Below are the code and all the weights of a small trained network. Each question names an input and a class and asks about switching units off, where a switched-off unit gives its printed mean instead of its output.

import numpy as np


def w(rows, s, z=0):
    codes = np.array(rows[::2]) - 128.0
    scale = np.full(codes.shape[1], s)
    scale[-1] = z or s
    return codes * scale


def f(y):
    return y / 2 * (1 + np.tanh(0.7978845608 * (y + 0.044715 * y**3)))


def log_softmax(a):
    a = a - a.max(-1, keepdims=True)
    return a - np.log(np.exp(a).sum(-1, keepdims=True))


def net(x, mask):
    res = np.array(x, float).reshape(1, 4) / 4 @ E
    y = f(res @ A[0][:, :-1].T + A[0][:, -1])
    res = res + np.where(mask, y, B[0][:, -1]) @ B[0][:, :-1]
    return log_softmax(res[-1] @ U[:, :-1].T + U[:, -1])


A, B = {}, {}
E = w([
[132,135,244,151,130,59],'x0',
[101,167,150,224,52,201],'x1',
[170,201,119,204,206,93],'x2',
[103,175,83,122,54,92],'x3',
],0.011)
A[0] = w([
[142,109,183,47,68,163,164],'neuron 1',
[144,131,162,225,40,163,68],'neuron 2',
[69,130,146,142,99,45,82],'neuron 3',
[149,154,224,82,203,255,70],'neuron 4',
[81,169,87,146,123,64,190],'neuron 5',
[111,188,135,10,148,67,104],'neuron 6',
[153,212,59,184,175,114,150],'neuron 7',
[106,63,117,103,75,88,192],'neuron 8',
[137,165,61,135,140,147,125],'neuron 9',
[223,103,140,51,137,97,50],'neuron 10',
[105,171,157,181,112,189,54],'neuron 11',
[172,114,200,194,110,197,56],'neuron 12',
[90,95,174,143,120,83,112],'neuron 13',
[139,68,224,178,204,147,245],'neuron 14',
[141,119,175,109,244,80,94],'neuron 15',
[180,161,96,143,166,53,179],'neuron 16',
[144,141,245,102,108,67,43],'neuron 17',
[156,244,94,129,89,60,191],'neuron 18',
[75,138,178,127,125,96,49],'neuron 19',
[137,43,84,115,165,90,79],'neuron 20',
[100,152,198,156,121,72,55],'neuron 21',
[38,57,177,103,135,165,129],'neuron 22',
[154,96,91,104,134,254,63],'neuron 23',
[35,151,199,143,176,214,95],'neuron 24',
[108,150,140,116,89,83,204],'neuron 25',
[58,88,152,54,54,128,95],'neuron 26',
[196,56,120,77,157,77,79],'neuron 27',
[204,173,147,220,193,130,254],'neuron 28',
[183,108,244,123,112,143,69],'neuron 29',
[135,157,246,123,138,97,153],'neuron 30',
[162,108,116,115,17,77,195],'neuron 31',
[201,159,167,123,94,97,251],'neuron 32',
[123,123,114,203,34,62,180],'neuron 33',
[85,125,50,140,140,213,72],'neuron 34',
[211,33,192,150,181,216,91],'neuron 35',
[86,46,150,178,203,155,155],'neuron 36',
[133,73,132,158,213,198,185],'neuron 37',
[137,178,117,155,187,122,110],'neuron 38',
[113,170,86,155,51,116,72],'neuron 39',
[115,64,159,242,71,201,99],'neuron 40',
[146,13,105,138,179,44,146],'neuron 41',
[125,31,161,41,44,183,146],'neuron 42',
[144,97,56,139,122,147,42],'neuron 43',
[173,70,183,86,59,211,99],'neuron 44',
[167,86,199,161,172,146,249],'neuron 45',
[89,165,140,68,142,68,39],'neuron 46',
],0.0099,0.0039)
B[0] = w([
[77,119,141,223,166,132,199],'neuron 1',
[174,203,71,121,136,46,218],'neuron 2',
[104,140,99,23,171,193,165],'neuron 3',
[50,215,217,58,23,93,178],'neuron 4',
[33,129,184,132,72,151,179],'neuron 5',
[189,214,109,168,26,43,201],'neuron 6',
[59,109,197,187,190,205,223],'neuron 7',
[56,124,131,223,82,128,189],'neuron 8',
[101,91,112,72,194,149,172],'neuron 9',
[154,248,87,204,138,91,191],'neuron 10',
[172,208,57,175,192,20,182],'neuron 11',
[137,207,54,133,106,103,181],'neuron 12',
[150,101,80,88,186,161,165],'neuron 13',
[72,69,86,96,77,139,233],'neuron 14',
[88,182,90,175,107,138,226],'neuron 15',
[61,132,118,163,114,122,205],'neuron 16',
[145,134,38,83,202,187,207],'neuron 17',
[3,113,156,108,93,141,216],'neuron 18',
[226,171,77,67,154,172,150],'neuron 19',
[138,173,84,141,142,107,184],'neuron 20',
[109,166,19,98,217,188,184],'neuron 21',
[76,111,167,235,128,209,188],'neuron 22',
[104,154,43,83,166,159,183],'neuron 23',
[156,212,95,125,65,54,166],'neuron 24',
[76,74,122,51,129,93,172],'neuron 25',
[46,129,103,185,174,178,209],'neuron 26',
[212,223,2,176,89,84,210],'neuron 27',
[14,26,118,194,166,104,251],'neuron 28',
[174,95,79,35,196,190,188],'neuron 29',
[98,109,59,133,184,185,220],'neuron 30',
[8,115,174,110,100,143,192],'neuron 31',
[103,28,68,95,123,145,186],'neuron 32',
[89,170,90,119,57,120,208],'neuron 33',
[114,184,30,57,179,156,189],'neuron 34',
[40,219,194,51,36,119,200],'neuron 35',
[43,137,171,97,34,122,178],'neuron 36',
[35,101,104,91,62,180,193],'neuron 37',
[128,126,144,229,156,140,177],'neuron 38',
[96,210,99,81,105,87,185],'neuron 39',
[248,159,56,198,137,28,215],'neuron 40',
[116,186,10,199,99,82,217],'neuron 41',
[35,118,119,215,198,118,244],'neuron 42',
[151,174,81,35,225,177,156],'neuron 43',
[84,126,87,198,190,118,192],'neuron 44',
[87,95,80,124,99,143,208],'neuron 45',
[124,208,50,114,115,164,157],'neuron 46',
],0.0058,0.011)
U = w([
[165,189,104,201,97,75,117],'0',
[16,152,187,85,45,165,208],'1',
[53,87,168,224,157,184,70],'2',
[130,106,78,47,226,243,142],'3',
[98,14,144,210,55,156,189],'4',
[190,86,228,18,130,97,2],'5',
[254,51,239,88,144,117,2],'6',
[192,58,210,93,115,146,2],'7',
],0.0093,0.0051)

Each question gives the input, the list of numbers given to net, and the class t.
The units are the neurons (one row each of A and B). Each row of codes is followed by its name. A weight is (code - 128) times the scale printed after its matrix; where a second scale follows, it is the last column's (A, B and U).
mask holds one flag per neuron, in row order. A switched-off neuron (its flag False) gives its mean, the last column of its row in B, instead of its output. The means were averaged over made-up inputs and are rounded, as every weight is.
A unit's drop is (log p(t) with every unit on - log p(t) with that unit switched off) / (log p(t) with every unit on - log p(t) with every unit switched off).
The circuit of an input: a set's keep is (log p(t) with only the set's units on - log p(t) with every unit switched off) / (log p(t) with every unit on - log p(t) with every unit switched off). Starting from the 12 units with the biggest drops (on a tie, the unit counted first), units are removed one at a time, each time the one whose removal leaves the highest keep (on an exact tie, the one counted first), for as long as the keep stays at least 0.8.
circuit, biggest first: the units of the circuit, biggest drop first
unit that matters most: the unit with the biggest drop
top k neurons: the k neurons with the biggest drops, biggest first
drop when u is switched off: that unit's drop, to one decimal
input [3,4,4,6], class 1: circuit, biggest first	(neuron 18)
input [0,-1,-5,-3], class 2: circuit, biggest first	(neuron 42; neuron 22)
input [-1,-8,6,-8], class 0: top 2 neurons	(neuron 27; neuron 41)
input [0,0,4,-5], class 1: top 2 neurons	(neuron 35; neuron 4)
input [4,-5,2,7], class 1: top 2 neurons	(neuron 18; neuron 40)
input [8,-5,2,7], class 3: circuit, biggest first	(neuron 17; neuron 3)
input [-7,7,-1,-8], class 1: top 3 neurons	(neuron 35; neuron 37; neuron 4)
input [-3,6,-8,-4], class 2: top 2 neurons	(neuron 42; neuron 22)
input [4,-3,-1,-3], class 3: circuit, biggest first	(neuron 17; neuron 29)
input [7,-3,6,0], class 3: top 2 neurons	(neuron 17; neuron 21)
input [-8,6,-8,-4], class 2: top 3 neurons	(neuron 42; neuron 22; neuron 1)
input [6,7,-6,1], class 0: top 2 neurons	(neuron 40; neuron 2)
input [-6,4,-4,-4], class 3: top 2 neurons	(neuron 34; neuron 23)
input [-3,6,-6,5], class 0: circuit, biggest first	(neuron 40)
input [7,1,-2,-5], class 3: top 2 neurons	(neuron 29; neuron 17)
input [3,-8,-3,7], class 0: top 2 neurons	(neuron 6; neuron 27)
input [4,-4,-5,2], class 2: drop when neuron 26 is switched off	0.1
input [7,1,8,3], class 2: drop when neuron 16 is switched off	0.1
input [3,-4,-8,0], class 2: drop when neuron 26 is switched off	0.0
input [-3,8,5,-5], class 0: unit that matters most	neuron 40
